Here is a tiny trained network, its code and every weight. The questions are about switching its units off for an input and a class, where a switched-off unit gives its printed mean instead of its output.

import numpy as np


def w(rows, s, z=0):
    codes = np.array(rows[::2]) - 128.0
    scale = np.full(codes.shape[1], s)
    scale[-1] = z or s
    return codes * scale


def f(y):
    return y / 2 * (1 + np.tanh(0.7978845608 * (y + 0.044715 * y**3)))


def log_softmax(a):
    a = a - a.max(-1, keepdims=True)
    return a - np.log(np.exp(a).sum(-1, keepdims=True))


def net(x, mask):
    res = np.array(x, float).reshape(1, 4) / 4 @ E
    y = f(res @ A[0][:, :-1].T + A[0][:, -1])
    res = res + np.where(mask, y, B[0][:, -1]) @ B[0][:, :-1]
    return log_softmax(res[-1] @ U[:, :-1].T + U[:, -1])


A, B = {}, {}
E = w([
[118,130,122,92,146,130],'x0',
[69,34,101,161,131,147],'x1',
[247,113,94,69,127,127],'x2',
[93,86,176,134,189,63],'x3',
],0.015)
A[0] = w([
[67,208,167,127,71,139,3],'n1',
[153,254,183,154,198,84,164],'n2',
[108,112,28,142,97,186,146],'n3',
[124,191,148,132,110,55,66],'n4',
[185,61,109,103,131,28,92],'n5',
[158,190,109,100,82,110,82],'n6',
[243,214,82,107,135,125,84],'n7',
],0.0093,0.0052)
B[0] = w([
[119,177,101,100,57,164,189],'n1',
[171,153,187,108,121,188,253],'n2',
[123,129,193,55,99,186,207],'n3',
[98,82,195,57,109,166,167],'n4',
[119,129,197,75,73,211,192],'n5',
[107,137,97,106,200,74,184],'n6',
[126,78,10,184,146,89,254],'n7',
],0.012,0.0099)
U = w([
[200,162,163,97,67,175,112],'0',
[105,116,234,133,109,186,206],'1',
[68,60,123,229,220,2,3],'2',
],0.0099,0.0006)

Each question gives the input, the list of numbers given to net, and the class t.
The units are the neurons (one row each of A and B). Each row of codes is followed by its name. A weight is (code - 128) times the scale printed after its matrix; where a second scale follows, it is the last column's (A, B and U).
mask holds one flag per neuron, in row order. A switched-off neuron (its flag False) gives its mean, the last column of its row in B, instead of its output. The means were averaged over made-up inputs and are rounded, as every weight is.
A unit's drop is (log p(t) with every unit on - log p(t) with that unit switched off) / (log p(t) with every unit on - log p(t) with every unit switched off).
unit that matters most: the unit with the biggest drop
k most important neurons: the k neurons with the biggest drops, biggest first
drop of u: that unit's drop, to one decimal
input [1,-7,4,-2], class 2: unit that matters most -> n7
input [-8,5,-5,1], class 2: 3 most important neurons -> n2, n5, n4
input [0,0,8,-4], class 2: 3 most important neurons -> n7, n2, n6
input [-3,-8,3,-6], class 2: 2 most important neurons -> n7, n6
input [1,5,-1,1], class 2: 3 most important neurons -> n2, n5, n1
input [-8,-8,4,0], class 2: 2 most important neurons -> n7, n6
input [-1,-8,8,-3], class 2: 2 most important neurons -> n7, n6
input [0,-8,3,0], class 2: 4 most important neurons -> n7, n6, n3, n1
input [-2,2,-2,1], class 2: 3 most important neurons -> n2, n5, n3
input [2,7,8,2], class 1: drop of n4 -> -0.1
input [-6,-8,1,-4], class 2: drop of n7 -> 0.8
input [6,-1,8,-4], class 2: drop of n7 -> 0.6
